Below is a small trained network, with its code and all its weights. Each question gives an input and a target symbol and asks what happens when units are switched off, that is, made to give their printed mean instead of their output.

import numpy as np


def w(rows, s, z=0):
    codes = np.array(rows[::2]) - 128.0
    scale = np.full(codes.shape[1], s)
    scale[-1] = z or s
    return codes * scale


def f(y):
    return np.maximum(y, 0)


def softmax(a):
    e = np.exp(a - a.max(-1, keepdims=True))
    return e / e.sum(-1, keepdims=True)


def log_softmax(a):
    a = a - a.max(-1, keepdims=True)
    return a - np.log(np.exp(a).sum(-1, keepdims=True))


def net(x, mask):
    ids = ['βγζθξπφω'.index(c) for c in x.split()]
    T = len(ids)
    res = E[ids] + P[:T]
    r = res
    for j in range(2):
        rows = slice(4 * j, 4 * j + 4)
        q, k, v = (r @ M[0][rows].T for M in (Q, K, V))
        z = softmax(np.where(np.tri(T) > 0, q @ k.T / 4**0.5, -1e9)) @ v
        o = O[0][rows]
        res = res + np.where(mask[j], z, o[:, -1]) @ o[:, :-1]
    y = f(res @ A[0][:, :-1].T + A[0][:, -1])
    res = res + np.where(mask[2:10], y, B[0][:, -1]) @ B[0][:, :-1]
    return log_softmax(res[-1] @ U[:, :-1].T + U[:, -1])


Q, K, V, O, A, B = {}, {}, {}, {}, {}, {}
E = w([
[27,125,38],'β',
[39,64,127],'γ',
[139,9,221],'ζ',
[124,111,238],'θ',
[109,188,227],'ξ',
[148,194,146],'π',
[23,3,224],'φ',
[74,101,97],'ω',
],0.017)
P = w([
[249,43,85],'0',
[129,107,139],'1',
[129,136,126],'2',
[122,141,121],'3',
[114,130,121],'4',
[114,132,109],'5',
[109,132,112],'6',
[111,130,97],'7',
[110,145,81],'8',
],0.013)
Q[0] = w([
[50,8,132],'h1',
[80,176,98],'h1',
[62,116,173],'h1',
[188,95,157],'h1',
[18,79,108],'h2',
[134,157,117],'h2',
[159,137,185],'h2',
[126,188,142],'h2',
],0.012)
K[0] = w([
[254,69,86],'h1',
[240,144,182],'h1',
[171,109,141],'h1',
[11,80,211],'h1',
[219,74,55],'h2',
[151,115,195],'h2',
[71,125,203],'h2',
[12,210,125],'h2',
],0.0091)
V[0] = w([
[125,150,74],'h1',
[186,156,242],'h1',
[162,161,170],'h1',
[49,98,62],'h1',
[9,114,105],'h2',
[143,146,75],'h2',
[88,101,69],'h2',
[181,93,71],'h2',
],0.015)
O[0] = w([
[94,188,122,2],'h1',
[99,97,206,227],'h1',
[47,49,168,112],'h1',
[151,179,2,94],'h1',
[161,15,59,139],'h2',
[82,178,60,22],'h2',
[89,152,61,124],'h2',
[76,203,119,141],'h2',
],0.0085,0.0088)
A[0] = w([
[84,181,116,55],'n1',
[63,153,150,60],'n2',
[73,65,92,192],'n3',
[128,104,95,206],'n4',
[87,99,114,202],'n5',
[251,115,144,252],'n6',
[183,173,179,70],'n7',
[147,108,136,234],'n8',
],0.017,0.004)
B[0] = w([
[154,62,52,164],'n1',
[52,118,93,201],'n2',
[254,76,246,246],'n3',
[194,173,202,179],'n4',
[108,199,37,204],'n5',
[61,245,64,255],'n6',
[191,207,44,186],'n7',
[196,136,108,225],'n8',
],0.0078,0.016)
U = w([
[158,254,105,215],'β',
[225,154,157,127],'γ',
[118,163,152,151],'ζ',
[63,104,12,226],'θ',
[45,173,95,152],'ξ',
[138,73,12,22],'π',
[96,57,129,58],'φ',
[23,111,50,2],'ω',
],0.0081,0.0038)

Each question gives the input, a string of symbols that net reads in full, and the target symbol t.
The units are the heads (4 rows each of Q, K, V and O) and the neurons (one row each of A and B). Each row of codes is followed by its name. A weight is (code - 128) times the scale printed after its matrix; where a second scale follows, it is the last column's (O, A, B and U).
mask holds one flag per unit, heads first, then neurons. A switched-off unit (its flag False) gives its mean, the last column of its rows in O or B, instead of its output. The means were averaged over made-up inputs and are rounded, as every weight is.
A unit's drop is (log p(t) with every unit on - log p(t) with that unit switched off) / (log p(t) with every unit on - log p(t) with every unit switched off).
The circuit of an input: a set's keep is (log p(t) with only the set's units on - log p(t) with every unit switched off) / (log p(t) with every unit on - log p(t) with every unit switched off). Starting from all 10 units, units are removed one at a time, each time the one whose removal leaves the highest keep (on an exact tie, the one counted first), for as long as the keep stays at least 0.8.
units of the circuit, in order: the units of the circuit, biggest drop first
k most important neurons: the k neurons with the biggest drops, biggest first
heads that matter: for each layer, one digit per head in row order, 1 if its drop is at least 0.15 and else 0, layers parted by /
drop of u: that unit's drop, to one decimal
input ζ ζ φ ζ φ φ ζ β, target ξ: heads that matter -> 11
input β φ ζ β φ ζ ω, target π: units of the circuit, in order -> n1, h2, h1, n6
input φ φ φ φ ζ, target β: units of the circuit, in order -> n6, h1
input φ β ξ ξ θ, target β: 2 most important neurons -> n6, n3
input φ ω ξ φ φ γ ξ φ ω, target γ: units of the circuit, in order -> n3, h2
input β ξ φ, target π: units of the circuit, in order -> n1, h1, h2, n6
input β ζ β ζ β φ, target π: units of the circuit, in order -> h2, h1, n1, n3
input ξ ξ φ φ γ, target φ: 2 most important neurons -> n6, n2
input π φ φ φ ζ ξ ξ ζ φ, target ω: 2 most important neurons -> n2, n1
input ω ω φ ξ ξ γ φ ζ, target β: units of the circuit, in order -> h1
input ζ θ ξ ω, target ξ: 2 most important neurons -> n3, n2
input φ ζ β π ω, target γ: 3 most important neurons -> n3, n6, n2
input ω ξ φ ζ β ω φ φ ω, target θ: 3 most important neurons -> n1, n3, n8
input π φ β, target ω: 2 most important neurons -> n2, n1
input ξ φ φ φ ξ β, target φ: 2 most important neurons -> n6, n3
input ξ ξ ξ β φ γ β, target φ: 2 most important neurons -> n3, n6
input β ξ β, target π: most important neuron -> n1
input ω ζ ξ ω π φ π γ, target θ: drop of n1 -> 0.5
input π φ ξ φ φ ω, target ω: drop of n1 -> 0.2
input ω φ β φ ω θ, target β: drop of n6 -> 2.1
